Here is a tiny trained network, its code and every weight. The questions are about switching its units off for an input and a target symbol, where a switched-off unit gives its printed mean instead of its output.

import numpy as np


def w(rows, s, z=0):
    codes = np.array(rows[::2]) - 128.0
    scale = np.full(codes.shape[1], s)
    scale[-1] = z or s
    return codes * scale


def softmax(a):
    e = np.exp(a - a.max(-1, keepdims=True))
    return e / e.sum(-1, keepdims=True)


def log_softmax(a):
    a = a - a.max(-1, keepdims=True)
    return a - np.log(np.exp(a).sum(-1, keepdims=True))


def net(x, mask):
    ids = ['αγδεζθλμξπτφω'.index(c) for c in x.split()]
    T = len(ids)
    res = E[ids] + P[:T]
    u = 0
    for l in range(3):
        r = res
        for j in range(2):
            rows = slice(2 * j, 2 * j + 2)
            q, k, v = (r @ M[l][rows].T for M in (Q, K, V))
            z = softmax(np.where(np.tri(T) > 0, q @ k.T / 2**0.5, -1e9)) @ v
            o = O[l][rows]
            res = res + np.where(mask[u + j], z, o[:, -1]) @ o[:, :-1]
        u += 2
    return log_softmax(res[-1] @ U[:, :-1].T + U[:, -1])


Q, K, V, O = {}, {}, {}, {}
E = w([
[135,72,213,232,223,202,168,75,125,7,66],'α',
[147,81,112,55,133,172,146,148,142,139,164],'γ',
[98,100,86,55,137,155,82,144,155,101,178],'δ',
[92,62,92,110,117,144,158,169,120,76,173],'ε',
[119,63,126,171,128,105,176,125,186,193,112],'ζ',
[115,124,83,117,131,143,172,140,105,95,138],'θ',
[111,141,49,199,85,157,155,129,100,178,131],'λ',
[93,129,72,144,93,126,96,152,191,139,151],'μ',
[104,125,65,207,93,129,166,134,167,196,87],'ξ',
[163,117,57,122,85,180,127,161,153,183,146],'π',
[158,186,77,130,110,164,169,114,128,175,132],'τ',
[13,127,109,106,124,133,101,136,159,108,164],'φ',
[140,134,102,90,178,97,106,96,180,95,173],'ω',
],0.014)
P = w([
[148,63,93,3,59,143,239,18,188,96,30],'0',
[73,118,112,154,111,126,139,150,228,58,141],'1',
[54,110,118,164,133,156,109,105,205,114,154],'2',
[62,91,110,156,168,163,126,106,153,128,176],'3',
[80,104,114,166,174,169,135,113,154,145,199],'4',
[77,112,116,167,197,161,139,121,133,154,202],'5',
[85,121,102,163,212,154,143,125,113,161,197],'6',
[101,123,108,191,215,160,143,153,133,171,195],'7',
[101,107,108,160,238,137,145,155,116,166,206],'8',
],0.0067)
Q[0] = w([
[129,24,162,166,176,99,139,102,218,115,98],'0.h0',
[101,109,53,186,169,240,162,59,161,98,158],'0.h0',
[114,85,106,160,254,194,176,41,169,77,150],'0.h1',
[163,117,177,142,109,184,110,31,135,60,71],'0.h1',
],0.0064)
K[0] = w([
[181,190,115,145,125,220,144,111,32,139,151],'0.h0',
[140,67,253,134,222,170,167,72,96,84,76],'0.h0',
[115,139,142,93,103,80,175,23,125,122,99],'0.h1',
[120,121,55,22,11,59,117,123,99,163,138],'0.h1',
],0.0062)
V[0] = w([
[157,142,198,162,192,139,50,214,66,132,118],'0.h0',
[20,162,100,156,130,91,3,222,130,80,209],'0.h0',
[205,101,99,43,103,122,46,237,215,242,227],'0.h1',
[59,210,115,183,47,85,120,143,200,240,125],'0.h1',
],0.0059)
O[0] = w([
[120,110,241,110,134,159,44,59,95,48,123,2],'0.h0',
[109,68,181,116,135,158,1,191,82,125,250,64],'0.h0',
[51,52,168,198,89,138,137,238,104,172,92,100],'0.h1',
[94,21,108,79,70,153,47,125,145,180,68,127],'0.h1',
],0.0072,0.0064)
Q[1] = w([
[119,176,141,136,189,121,143,131,81,146,154],'1.h0',
[111,91,89,111,98,167,119,138,157,153,135],'1.h0',
[43,50,95,108,72,146,106,194,138,195,91],'1.h1',
[241,235,107,106,215,101,153,1,124,53,227],'1.h1',
],0.0075)
K[1] = w([
[106,191,203,200,206,108,127,218,44,88,121],'1.h0',
[127,159,77,30,123,168,49,117,136,167,179],'1.h0',
[2,70,135,164,73,122,112,214,71,158,204],'1.h1',
[166,86,160,40,180,128,186,25,213,83,44],'1.h1',
],0.0042)
V[1] = w([
[166,111,157,181,207,171,142,71,154,95,129],'1.h0',
[186,196,80,2,49,95,114,107,115,169,174],'1.h0',
[148,95,142,183,189,177,98,46,158,83,136],'1.h1',
[178,193,87,56,157,8,114,123,143,165,163],'1.h1',
],0.007)
O[1] = w([
[179,10,84,170,192,111,116,119,133,126,148,136],'1.h0',
[32,214,113,89,123,111,121,143,1,117,82,111],'1.h0',
[193,134,136,121,245,115,90,231,156,183,61,1],'1.h1',
[35,66,131,211,161,173,97,43,76,116,147,221],'1.h1',
],0.0068,0.0045)
Q[2] = w([
[198,1,134,230,239,172,113,121,149,133,77],'2.h0',
[81,136,158,56,64,88,73,169,91,199,127],'2.h0',
[99,89,106,129,62,156,141,165,148,95,103],'2.h1',
[162,126,50,111,179,136,158,52,211,71,165],'2.h1',
],0.0064)
K[2] = w([
[133,100,161,164,81,171,209,124,151,127,32],'2.h0',
[119,129,149,134,102,84,51,211,130,140,217],'2.h0',
[93,155,95,47,151,118,122,155,126,148,206],'2.h1',
[119,147,239,89,107,197,127,131,163,1,93],'2.h1',
],0.0056)
V[2] = w([
[80,199,131,121,135,202,85,76,27,3,179],'2.h0',
[135,225,73,138,86,142,109,92,95,246,54],'2.h0',
[168,101,227,69,148,195,67,62,67,53,78],'2.h1',
[228,63,152,192,149,83,130,108,149,121,158],'2.h1',
],0.0055)
O[2] = w([
[151,2,110,103,110,47,191,165,145,133,110,128],'2.h0',
[140,130,192,158,142,88,159,158,125,216,146,202],'2.h0',
[7,190,141,129,84,67,171,157,122,137,118,4],'2.h1',
[128,123,146,133,57,76,93,109,95,111,98,92],'2.h1',
],0.0086,0.011)
U = w([
[32,211,186,161,107,154,141,102,80,102,184,150],'α',
[44,98,191,125,86,97,141,103,62,157,179,69],'γ',
[148,167,162,131,88,171,86,95,93,101,128,48],'δ',
[185,107,195,115,15,125,119,77,112,126,151,44],'ε',
[158,216,153,66,134,135,116,135,123,97,94,112],'ζ',
[88,145,99,130,170,102,113,126,70,105,49,98],'θ',
[214,104,120,65,67,101,102,145,148,108,51,3],'λ',
[67,93,107,111,10,148,110,72,89,83,100,83],'μ',
[149,148,176,82,150,82,150,198,114,134,82,65],'ξ',
[147,41,159,226,254,209,60,156,71,167,198,167],'π',
[79,212,193,127,162,122,155,167,109,131,153,81],'τ',
[127,66,133,100,49,63,128,141,75,121,101,136],'φ',
[157,78,29,80,161,185,185,102,237,126,149,235],'ω',
],0.0052,0.0032)

Each question gives the input, a string of symbols that net reads in full, and the target symbol t.
The units are the heads (2 rows each of Q, K, V and O). Each row of codes is followed by its name. A weight is (code - 128) times the scale printed after its matrix; where a second scale follows, it is the last column's (O and U).
mask holds one flag per head, layer by layer. A switched-off head (its flag False) gives its mean, the last column of its rows in O, instead of its output. The means were averaged over made-up inputs and are rounded, as every weight is.
A unit's drop is (log p(t) with every unit on - log p(t) with that unit switched off) / (log p(t) with every unit on - log p(t) with every unit switched off).
The circuit of an input: a set's keep is (log p(t) with only the set's units on - log p(t) with every unit switched off) / (log p(t) with every unit on - log p(t) with every unit switched off). Starting from all 6 units, units are removed one at a time, each time the one whose removal leaves the highest keep (on an exact tie, the one counted first), for as long as the keep stays at least 0.8.
circuit, biggest first: the units of the circuit, biggest drop first
unit that matters most: the unit with the biggest drop
which heads matter: for each layer, one digit per head in row order, 1 if its drop is at least 0.15 and else 0, layers parted by /
input ξ ξ π α θ ξ θ, target τ: unit that matters most	2.h1
input ω θ θ α θ γ π, target μ: which heads matter	11 / 10 / 11
input τ ζ π ξ μ μ φ π α, target γ: circuit, biggest first	2.h1, 0.h0, 1.h0, 2.h0
input ω δ δ γ ω, target π: circuit, biggest first	0.h0, 1.h1
input π α π ζ π π, target π: circuit, biggest first	0.h1, 1.h1, 0.h0, 2.h0
input α γ ζ λ φ, target θ: which heads matter	01 / 11 / 01
input ε α ζ μ τ ε, target λ: which heads matter	11 / 11 / 01
input α θ τ, target θ: circuit, biggest first	0.h1, 2.h1, 1.h1, 1.h0
input α ζ γ, target θ: circuit, biggest first	2.h1, 0.h1, 1.h1, 1.h0
input γ ω θ φ ζ ε θ γ α, target ε: circuit, biggest first	2.h1, 0.h0, 1.h0, 0.h1
input φ ω ε α ω δ φ τ, target ζ: circuit, biggest first	1.h1, 2.h0, 0.h0, 0.h1
input ω λ λ ω γ φ ω, target π: circuit, biggest first	1.h1, 0.h0
input δ λ θ ω ω α, target δ: which heads matter	11 / 11 / 11
input α τ μ π ζ ω γ φ μ, target θ: circuit, biggest first	0.h1, 2.h1, 1.h1, 1.h0
input τ τ θ δ α ζ ε ζ ω, target γ: circuit, biggest first	2.h1, 0.h0, 1.h0, 2.h0
input α τ τ ζ δ τ ζ, target θ: circuit, biggest first	2.h1, 0.h1, 1.h1, 1.h0
input π μ α λ θ, target π: which heads matter	11 / 11 / 10
input φ τ α ζ θ θ μ τ φ, target ζ: unit that matters most	1.h1
input ζ γ π ζ α μ δ ζ ω, target α: which heads matter	10 / 00 / 11
input ε φ ω α ξ ω, target λ: circuit, biggest first	2.h1, 1.h1, 0.h0, 1.h0
input ε ξ α φ π, target λ: circuit, biggest first	2.h1, 1.h1, 0.h1, 1.h0
input λ ω ζ π θ ω π α λ, target ξ: which heads matter	11 / 11 / 11
input μ ξ π ζ π ξ θ ξ α, target ω: which heads matter	11 / 11 / 10
input ζ α γ ζ, target α: which heads matter	11 / 00 / 11
input α τ ω λ π λ λ λ, target θ: unit that matters most	0.h1
input μ ζ γ φ γ φ α, target ω: which heads matter	01 / 10 / 10
